In the rows, 128 means zero.
Rows near named flat spaces through zero:
sf_ns: 132 117 126 128 125 146 134 161 140 113 105 163 113 137 165 82 113 147
 107 111 145 126 116 150 176 156 108 149 175
fm_zm: 112 117 88 150 149 182 125 134 135 101 133 151 115 134 133 112 115 142
 140 114 114 138 95 114 102 146 163 105 163
fm_zm: 150 170 120 124 108 136 109 140 108 166 105 126 134 116 112 108 119 117
 111 98 154 91 123 140 97 130 87 152 122
tc_cl: 134 122 108 141 142 164 124 164 121 112 154 107 122 135 124 131 125 132
 126 133 131 128 102 97 132 131 148 114 145
tc_cl: 109 109 106 150 133 157 104 118 139 98 119 106 148 104 143 146 142 140
 121 144 117 162 113 135 134 118 151 108 119
fm_zm: 102 107 131 117 130 95 124 114 131 128 117 138 127 130 137 126 136 130
 144 144 130 125 135 134 134 129 119 143 117
cd_tl: 113 149 114 110 93 79 136 71 118 144 152 132 163 91 143 173 152 119 142
 141 89 169 164 143 95 94 114 142 75
tc_cl: 132 109 123 134 146 102 108 156 122 144 150 112 119 135 133 147 110 94
 142 130 98 122 123 98 122 146 139 129 118
fm_zm: 85 79 88 133 145 139 91 141 145 124 136 91 134 112 146 116 136 137 154
 176 133 149 89 122 117 135 155 121 113
sf_ns: 115 116 121 129 121 109 129 111 135 106 123 165 137 115 154 138 129 136
 128 120 97 147 143 144 138 133 123 128 127
tc_cl: 138 102 126 120 149 134 114 169 138 92 156 148 114 130 77 96 102 169 150
 122 139 67 102 110 111 168 141 71 136
fm_zm: 84 97 126 112 141 111 114 110 115 112 120 148 135 135 93 142 167 155 151
 167 148 87 139 114 94 96 126 108 92
cd_tl: 109 46 154 106 150 71 81 159 168 136 105 160 124 120 132 91 117 146 142
 163 127 82 137 157 136 162 119 98 96
cd_tl: 118 128 136 148 140 113 98 144 93 120 80 111 126 145 131 155 136 98 110
 110 143 97 127 110 163 124 96 171 131
cd_tl: 145 139 119 133 127 98 97 145 123 161 123 130 125 115 132 123 90 92 134
 90 102 108 122 129 104 166 110 145 121
cd_tl: 100 130 108 130 110 115 109 85 116 88 109 156 162 93 125 160 154 155 127
 123 112 130 144 147 111 105 109 118 96
cd_tl: 152 147 147 86 88 52 146 119 126 156 155 177 142 105 138 129 121 130 128
 116 100 118 178 156 121 130 81 141 96
fm_zm: 143 111 104 118 122 166 125 179 154 154 170 102 129 112 159 90 123 142
 118 165 137 158 102 134 131 133 145 115 135
fm_zm: 125 104 113 121 143 167 127 175 131 133 153 120 117 142 125 106 140 147
 127 165 154 114 107 106 122 118 144 109 137
sf_ns: 156 177 154 106 109 70 129 105 92 151 139 141 137 122 60 155 121 114 141
 92 125 62 162 117 75 122 89 125 85
cd_tl: 157 117 144 109 101 116 124 122 177 110 158 131 158 73 122 109 117 176
 121 143 113 148 140 178 133 142 136 66 97
fm_zm: 159 124 144 119 120 136 168 128 157 135 191 125 134 121 146 148 132 131
 120 156 87 185 154 128 134 109 169 86 120
fm_zm: 140 126 135 132 125 153 147 126 141 99 145 132 135 123 131 137 137 151
 113 136 120 152 134 133 149 116 147 98 136
sf_ns: 129 117 145 125 129 111 143 110 136 117 146 140 136 127 129 160 141 130
 128 143 98 147 157 126 131 109 145 103 110
cd_tl: 177 191 132 127 102 141 151 133 113 137 135 147 124 124 112 111 98 125
 110 66 130 111 131 137 121 147 100 140 155
sf_ns: 182 140 153 120 114 147 132 163 155 142 134 138 126 114 122 86 100 145
 99 109 137 114 130 159 141 152 119 100 141
sf_ns: 184 131 181 122 132 73 82 163 144 144 112 107 125 109 66 102 70 119 129
 86 138 45 126 146 128 193 101 97 103
tc_cl: 149 166 140 108 106 122 173 118 122 83 155 146 119 131 84 99 110 175 143
 95 158 101 121 130 147 153 111 121 159
fm_zm: 145 118 150 101 111 73 123 121 145 128 168 123 150 94 104 141 126 146
 141 148 108 120 153 142 117 129 124 89 76
sf_ns: 126 139 123 142 128 187 160 110 130 111 130 132 131 138 142 143 156 140
 106 140 129 170 134 126 135 89 155 115 148
cd_tl: 126 131 119 125 126 113 95 143 113 157 115 115 135 119 122 130 129 111
 126 128 137 100 125 125 106 126 104 144 104
tc_cl: 100 91 106 149 147 130 79 138 135 150 97 113 135 119 167 140 133 97 123
 147 108 147 118 131 121 127 137 141 111
cd_tl: 115 147 118 140 118 108 127 84 116 132 125 106 144 114 142 171 136 99
 135 121 99 168 138 127 120 113 130 152 108
sf_ns: 75 116 79 169 146 164 84 87 129 111 83 89 141 111 141 141 136 115 145
 130 125 164 86 129 102 129 156 139 126
sf_ns: 140 130 152 115 132 67 105 138 115 142 125 120 124 128 88 130 106 112
 148 110 132 69 134 118 117 155 102 133 102
cd_tl: 123 108 112 121 127 103 118 123 149 126 150 159 134 105 139 122 110 135
 148 126 86 138 131 140 101 152 139 103 114
tc_cl: 125 115 134 138 137 139 106 147 121 112 109 113 133 130 120 137 140 133
 112 136 145 109 123 122 147 119 122 123 123
tc_cl: 113 118 100 127 127 159 120 129 139 157 126 140 134 119 156 114 142 128
 122 150 123 152 124 140 95 110 139 126 123
tc_cl: 133 99 150 136 168 163 121 152 144 157 98 164 98 167 113 103 122 117 119
 131 134 89 132 121 98 130 154 94 143
tc_cl: 151 169 145 105 101 117 184 93 127 150 161 151 129 131 123 135 135 129
 129 122 115 151 164 136 110 104 126 129 125
sf_ns: 120 149 102 141 130 157 124 129 110 141 119 105 123 135 132 125 128 111
 129 118 143 134 104 114 114 125 128 156 143
tc_cl: 144 154 130 79 85 106 154 123 126 126 170 157 147 100 95 102 140 185 135
 138 155 99 147 150 104 115 92 109 103
sf_ns: 100 84 156 133 158 89 104 100 148 139 86 139 119 141 122 135 126 107 148
 140 113 114 143 137 118 138 143 117 105
tc_cl: 144 141 161 80 104 35 130 129 121 201 141 125 126 125 115 113 118 101
 148 137 138 90 161 140 109 135 79 166 83
sf_ns: 184 145 193 142 140 106 123 134 138 142 85 156 111 143 100 126 85 97 101
 64 110 81 158 146 142 164 115 110 139
fm_zm: 154 138 116 138 151 173 140 162 120 165 173 114 107 155 113 137 119 98
 131 132 112 127 117 81 81 119 169 103 139
cd_tl: 105 104 89 143 140 177 101 112 157 119 142 97 145 97 118 121 134 150 148
 161 122 159 93 133 77 125 180 76 108
fm_zm: 167 175 137 120 91 157 146 130 125 132 116 157 141 110 128 106 129 152
 86 96 147 121 144 164 134 117 92 129 141
143 161 154 114 108 119 154 123 108 123 116 131 128 139 112 126 140 139
 111 116 164 107 145 133 157 112 92 153 137 -> tc_cl
139 125 151 115 128 83 120 152 104 133 124 155 125 140 116 145 130 118
 119 117 125 78 156 115 137 125 92 138 113 -> tc_cl
142 103 168 113 132 105 127 127 158 128 125 147 130 123 110 117 124 146
 125 141 125 109 152 152 133 134 133 87 108 -> sf_ns
96 105 102 145 125 118 85 125 144 135 98 59 143 100 179 120 124 108 133
 150 136 178 92 150 166 147 126 174 121 -> fm_zm
100 113 137 122 123 75 112 84 130 120 113 120 147 110 124 155 142 125
 148 143 115 135 146 141 126 120 121 133 87 -> fm_zm
114 100 163 113 154 76 143 106 132 188 132 142 108 166 132 156 140 76
 151 161 96 130 171 109 97 105 149 133 97 -> sf_ns
120 101 161 97 137 68 132 129 131 157 135 147 116 147 111 125 133 121
 151 154 131 91 156 123 116 126 118 126 99 -> sf_ns
141 140 140 109 105 144 158 114 136 139 147 146 145 118 136 136 160 150
 105 155 127 153 162 147 121 82 128 107 111 -> fm_zm
141 127 115 142 119 164 98 135 158 111 106 120 143 90 130 91 106 156 112
 111 137 134 100 169 131 158 130 102 136 -> sf_ns
131 139 122 136 147 165 151 143 133 148 117 129 87 167 129 77 99 114 140
 106 154 123 94 117 127 161 144 151 186 -> tc_cl
127 90 121 145 157 107 90 167 117 113 146 132 128 130 131 172 120 104
 130 129 81 110 131 90 126 137 142 103 109 -> tc_cl
160 114 153 117 126 149 186 145 158 96 186 161 120 139 142 127 129 162
 113 144 102 165 151 128 168 121 164 77 155 -> fm_zm
78 91 111 142 150 131 95 117 132 99 85 112 126 131 129 116 136 139 147
 144 153 120 97 130 140 141 134 139 133 -> sf_ns
80 52 158 119 160 80 112 124 148 110 87 159 115 153 144 125 145 135 143
 167 131 108 146 136 165 132 130 127 118 -> cd_tl
123 125 109 145 151 200 141 156 119 159 138 96 111 162 150 133 153 104
 111 162 144 158 110 92 120 89 164 137 152 -> fm_zm
127 123 119 138 135 155 138 142 135 143 119 134 114 144 166 112 123 113
 116 127 125 155 120 130 144 132 137 148 159 -> sf_ns
131 148 133 112 103 109 133 125 118 105 128 111 138 114 109 112 128 157
 131 121 166 109 119 140 155 137 94 147 128 -> tc_cl
81 119 110 138 156 107 93 105 95 142 93 125 119 148 96 148 137 98 164
 126 136 82 117 95 72 123 125 149 106 -> fm_zm

Rows near named flat spaces through zero:
fq_lh: 142 127 90 129 151 112 68 119 105 224 143 149 148 122 102 186 186 146
 179 118 143 76 81 119 98 144 64 138 112
gm_hp: 101 140 111 127 135 150 191 167 141 72 107 134 79 208 138 175 96 106 116
 103 114 126 188 125 189 152 159 133 157
rz_rp: 121 133 105 120 113 110 74 124 97 158 105 157 122 117 144 169 159 119
 136 107 147 119 114 101 104 104 120 181 130
rz_rp: 126 112 150 102 98 128 52 64 142 160 103 83 122 114 140 142 172 142 106
 109 156 116 95 126 102 66 136 181 145
tz_cz: 75 120 86 80 157 128 72 122 142 144 122 127 91 179 148 190 151 117 133
 99 155 101 114 103 150 134 115 144 154
gm_hp: 140 163 97 128 166 152 199 151 130 113 153 166 99 182 114 149 124 115
 127 177 104 119 163 133 128 159 98 93 109
tz_cz: 121 126 113 107 127 115 103 142 107 142 120 168 108 141 129 158 118 93
 150 122 146 113 118 97 110 81 127 167 126
fq_lh: 128 139 114 162 155 137 143 135 113 129 112 113 159 64 78 90 138 162 128
 115 118 156 152 153 139 188 91 95 114
rz_rp: 119 127 153 118 139 125 155 139 151 104 141 116 126 167 142 127 101 112
 126 166 108 114 141 122 146 125 155 111 120
tp_dn: 157 137 141 126 98 137 161 117 140 106 136 137 114 151 138 124 112 110
 113 134 127 139 133 126 105 93 152 145 134
tp_dn: 168 146 129 123 135 154 157 82 138 131 170 139 125 117 122 125 162 171
 125 157 120 123 134 139 72 136 82 110 121
ng_zb: 153 122 175 131 165 123 119 88 157 163 141 70 189 71 55 76 127 151 147
 175 115 110 112 139 91 116 100 100 85
ng_zb: 100 181 105 94 160 134 147 96 169 82 119 116 112 184 149 167 149 112 83
 172 108 134 181 91 108 157 135 146 121
fq_lh: 119 113 132 132 127 114 137 150 139 105 135 125 149 115 122 97 83 113
 141 101 133 149 122 121 143 143 152 112 135
ng_zb: 154 131 141 121 114 115 109 89 143 144 146 123 155 111 128 134 142 138
 139 127 132 120 110 108 74 112 125 152 124
tp_dn: 116 88 155 118 97 129 104 126 122 109 129 123 116 100 155 100 106 140
 130 91 149 141 109 135 142 93 152 133 157
tp_dn: 132 198 105 145 169 113 153 126 148 146 87 104 160 172 79 176 155 92 110
 186 88 111 175 102 114 167 124 155 78
fq_lh: 149 134 150 177 121 97 138 156 67 137 150 175 180 58 157 122 147 178 167
 164 87 117 146 121 109 177 106 113 96
ng_zb: 143 130 127 147 131 134 135 128 141 154 111 94 143 133 83 123 129 122
 126 115 128 126 121 150 143 135 127 123 122
rz_rp: 133 111 183 131 142 125 159 129 148 116 171 105 149 139 149 109 112 156
 144 187 92 97 132 140 143 142 140 79 113
tz_cz: 136 141 105 140 109 125 140 142 144 134 108 119 124 172 119 141 118 86
 110 104 135 142 119 132 145 131 158 143 135
rz_rp: 130 142 103 126 145 139 136 127 111 131 145 159 115 123 135 138 153 146
 129 144 124 128 137 130 113 152 91 113 122
gm_hp: 107 83 157 120 105 115 67 117 115 145 137 114 133 100 177 131 146 168
 144 103 141 108 95 132 146 118 137 131 152
tp_dn: 119 97 88 107 159 150 111 129 110 144 189 172 106 96 133 117 142 178 166
 96 157 126 94 145 121 165 55 68 150
ng_zb: 159 133 136 131 132 151 182 125 153 125 151 123 115 174 105 142 113 126
 136 136 117 109 138 142 127 123 126 114 130
rz_rp: 128 139 151 148 122 120 136 127 145 120 82 78 155 119 93 105 112 106 105
 129 117 145 146 133 144 120 163 146 115
fq_lh: 125 152 86 126 174 142 123 132 101 164 127 156 113 123 97 152 169 139
 137 157 125 111 137 134 116 152 62 113 104
fq_lh: 154 142 131 150 119 145 145 107 116 136 118 124 131 107 112 144 161 167
 126 119 117 123 153 142 112 140 104 142 130
tz_cz: 107 102 141 109 137 132 93 115 139 134 132 99 125 107 130 86 125 133 116
 133 145 137 97 146 142 112 127 101 132
rz_rp: 117 129 114 87 152 148 114 103 134 135 155 144 87 156 147 144 154 134
 119 165 138 109 117 128 109 108 95 114 129
ng_zb: 109 111 147 121 169 140 115 113 116 133 148 118 135 85 125 128 155 198
 154 145 114 99 146 138 134 160 78 93 125
tp_dn: 108 124 117 136 154 110 101 147 126 153 105 108 157 108 90 117 120 112
 142 118 132 128 117 125 148 147 123 121 112
fq_lh: 148 146 127 181 108 113 137 147 118 141 87 99 173 88 93 73 124 105 97
 129 118 174 122 156 143 152 150 121 103
tz_cz: 140 115 180 126 96 111 120 91 142 100 170 116 162 93 193 96 135 171 121
 156 110 134 119 119 94 133 153 117 131
gm_hp: 99 89 147 95 92 120 88 125 116 91 150 152 100 110 211 103 113 136 119
 113 152 147 101 117 130 92 158 131 161
ng_zb: 154 116 129 138 89 114 140 161 108 127 138 172 123 129 138 106 85 84 141
 114 143 145 99 123 116 83 156 140 129
gm_hp: 104 106 107 101 134 127 109 131 135 131 178 154 104 174 190 176 144 152
 152 109 137 97 106 117 144 163 117 105 160
gm_hp: 131 112 112 101 131 123 64 78 137 160 169 128 147 78 142 99 165 160 132
 118 160 139 69 126 75 134 87 109 133
ng_zb: 134 111 135 119 114 122 71 86 134 163 132 104 146 92 131 119 160 152 128
 109 149 126 87 131 101 113 116 139 135
tz_cz: 148 162 103 163 126 131 178 152 121 121 105 140 136 145 96 151 124 113
 126 113 110 139 167 127 134 163 129 143 121
ng_zb: 132 128 129 130 115 129 134 132 133 124 124 126 122 144 133 129 121 115
 120 123 130 132 125 130 134 119 144 134 133
tp_dn: 113 109 122 129 142 106 80 141 111 164 114 127 154 91 99 129 124 126 164
 99 144 116 105 116 132 125 114 138 122
rz_rp: 125 125 149 87 132 158 115 67 154 112 146 103 95 130 151 112 156 155 91
 164 137 129 125 139 100 91 114 121 137
ng_zb: 119 108 130 101 111 149 101 92 144 130 145 112 93 150 170 142 158 155
 109 112 147 119 105 143 133 114 126 126 162
gm_hp: 136 158 115 135 157 159 183 124 153 109 108 102 117 150 71 120 120 118
 103 139 116 142 169 147 138 145 116 114 118
gm_hp: 121 107 122 126 127 119 75 114 112 169 144 130 139 104 149 150 168 169
 152 106 139 104 96 130 125 147 100 125 139
rz_rp: 143 139 131 144 149 149 143 108 119 132 134 116 141 75 98 86 154 169 114
 156 117 144 140 159 112 154 84 93 109
tp_dn: 120 132 123 126 133 116 114 136 113 140 122 144 128 135 137 164 139 129
 146 129 123 106 136 109 126 129 123 149 125
tp_dn: 107 127 135 103 165 157 132 80 151 94 157 103 123 94 138 105 156 197 112
 143 121 137 155 139 116 172 86 85 139
gm_hp: 143 160 75 133 127 141 137 124 121 140 103 150 111 138 91 157 146 108
 119 91 145 146 140 122 105 133 104 161 133
tp_dn: 106 129 124 127 152 135 123 123 136 122 126 105 132 117 126 114 142 149
 114 138 121 134 137 141 148 165 115 99 126
tz_cz: 135 123 127 144 144 139 173 130 157 111 157 110 149 139 110 142 115 166
 156 88 113 119 150 135 147 197 119 95 147
gm_hp: 145 100 139 105 91 145 87 79 153 157 133 96 105 142 135 133 148 135 115
 87 166 120 77 146 115 71 135 151 162
fq_lh: 174 126 164 186 61 104 91 102 123 185 85 67 189 86 117 111 166 140 108
 105 123 136 91 157 123 117 164 167 120
tz_cz: 127 126 120 101 124 112 108 112 139 132 157 154 127 154 158 176 133 127
 156 114 137 102 117 87 94 120 128 155 141
fq_lh: 113 134 93 103 160 155 132 125 151 132 108 112 94 159 76 129 117 95 113
 110 153 137 128 138 142 113 112 124 134
tz_cz: 110 104 114 80 163 144 84 99 146 167 160 123 99 155 124 160 154 146 151
 127 154 84 92 128 122 111 84 112 141
gm_hp: 122 155 120 134 156 134 155 122 146 94 105 104 150 93 79 79 109 117 101
 138 120 172 162 128 118 153 124 115 109
tp_dn: 117 122 154 122 144 116 138 135 135 107 138 125 145 119 128 120 102 131
 146 147 112 117 145 110 129 129 138 120 118
rz_rp: 121 121 166 123 118 105 127 133 139 119 139 120 140 162 172 157 120 126
 140 159 104 94 134 106 137 121 166 139 124
rz_rp: 121 126 118 95 142 154 177 138 129 65 180 182 81 141 163 99 94 128 122
 153 131 151 145 125 115 125 115 85 140
fq_lh: 101 128 114 90 171 148 129 127 122 117 146 155 85 147 135 152 136 140
 138 156 130 104 148 118 127 122 90 113 128
tz_cz: 109 135 120 95 150 116 67 52 183 128 152 70 176 77 135 70 162 151 90 142
 144 167 90 119 78 168 112 99 122
fq_lh: 113 152 110 113 145 160 171 117 147 74 128 126 94 147 136 114 127 131 85
 143 121 160 169 137 135 152 123 107 138
ng_zb: 99 159 124 124 149 123 135 131 160 105 82 80 134 154 107 103 114 76 74
 168 116 156 149 126 152 133 164 128 105
tz_cz: 164 144 115 143 134 126 150 109 162 137 142 108 174 102 67 83 110 114
 129 112 135 160 110 132 88 150 118 110 113
146 121 108 173 125 116 135 163 107 162 128 136 163 106 96 133 125 140
 165 80 126 126 115 143 150 180 114 112 128 -> rz_rp
105 134 116 93 161 128 94 80 147 131 161 124 134 125 156 165 176 178 137
 138 126 103 133 102 95 169 88 122 135 -> tz_cz
137 125 152 150 121 107 124 146 88 138 137 156 150 94 154 128 139 150
 150 163 104 111 133 122 120 132 123 127 106 -> fq_lh
130 153 108 121 138 137 154 121 156 109 119 119 123 154 105 124 116 99
 105 129 129 149 143 122 119 135 136 131 126 -> tp_dn
134 129 141 173 104 93 120 162 107 140 84 115 177 93 106 114 108 106 138
 104 118 142 130 123 147 135 164 155 113 -> ng_zb
132 151 108 144 144 103 127 151 92 133 133 175 158 84 124 114 130 120
 144 159 115 142 135 106 95 153 105 124 92 -> gm_hp
112 121 127 94 136 146 157 143 125 84 162 171 74 162 172 117 102 115 118
 165 130 132 136 126 133 103 130 101 136 -> ng_zb
143 75 192 147 66 89 91 134 103 126 141 133 174 58 167 100 96 155 172 81
 135 126 97 113 118 91 172 155 146 -> rz_rp
145 112 148 143 111 127 115 120 126 153 109 104 144 108 96 130 126 136
 144 94 136 117 118 137 130 103 133 151 134 -> fq_lh
120 124 119 110 138 125 117 135 114 135 134 159 110 143 134 169 128 126
 157 120 135 101 132 104 119 111 114 149 133 -> tz_cz
136 119 132 142 132 129 160 151 124 115 154 143 137 120 128 109 104 139
 147 125 118 132 131 137 139 155 125 94 128 -> rz_rp
128 140 94 122 167 142 126 106 159 149 132 98 142 123 71 115 140 132 124
 113 140 139 118 140 120 166 90 101 123 -> tz_cz
136 90 129 135 125 117 92 141 121 183 139 121 144 117 104 128 121 131
 171 88 150 104 74 142 144 118 117 117 135 -> rz_rp
137 129 149 141 139 137 136 131 98 133 127 135 129 85 120 94 141 151 123
 178 112 128 139 150 123 118 103 106 101 -> gm_hp
104 139 117 126 140 151 154 138 114 79 106 138 98 108 128 105 120 136 99
 127 125 163 173 138 146 140 122 120 136 -> gm_hp
182 137 161 147 96 130 169 118 134 130 144 131 139 134 122 108 116 117
 123 162 113 128 122 139 95 91 146 132 111 -> tp_dn
120 115 146 127 126 129 144 163 77 116 132 187 92 142 163 190 125 151
 173 135 110 78 168 108 142 104 119 155 135 -> tz_cz
108 123 125 133 114 112 136 143 148 94 127 119 143 146 155 141 103 123
 131 83 125 141 140 109 154 167 168 134 154 -> tz_cz
153 110 160 155 64 74 82 136 126 170 125 114 180 128 166 123 122 96 136
 123 129 121 65 117 122 99 191 160 120 -> fq_lh
95 138 105 74 178 159 162 133 129 76 171 180 61 165 163 126 119 126 115
 189 125 129 156 119 122 127 94 83 127 -> ng_zb
126 117 128 119 98 109 75 112 113 154 127 142 128 129 168 175 159 140
 143 101 142 105 105 105 110 108 133 173 145 -> rz_rp
134 97 143 109 110 134 67 80 144 176 134 90 125 125 132 142 165 155 132
 98 157 102 77 142 119 94 119 143 150 -> rz_rp
143 146 132 137 116 133 164 136 146 112 98 113 124 160 95 130 98 85 112
 122 125 140 148 126 133 101 161 155 125 -> gm_hp
136 134 147 141 137 122 142 128 137 129 121 107 154 119 103 120 119 129
 134 143 111 122 141 127 128 135 134 126 112 -> ng_zb
124 105 146 98 78 91 74 119 141 126 137 136 132 140 184 112 100 76 121
 121 157 141 69 95 102 58 189 165 139 -> tz_cz
97 104 156 108 136 127 144 148 139 73 135 125 117 125 144 92 72 117 129
 131 127 142 144 120 155 113 159 108 138 -> fq_lh
148 98 130 151 97 113 72 124 109 187 114 111 159 73 103 102 140 134 145
 77 158 135 68 150 125 108 123 139 133 -> ng_zb
114 115 141 107 132 138 98 112 138 145 104 96 105 143 116 129 134 114
 112 135 143 114 114 138 142 79 135 142 130 -> fq_lh
126 136 169 124 157 130 177 120 163 80 150 100 154 122 119 87 94 137 122
 182 94 133 164 124 123 146 141 90 107 -> tp_dn
110 124 140 111 130 119 101 111 122 117 137 132 130 110 166 131 145 150
 126 145 125 123 131 112 114 128 125 133 129 -> tz_cz
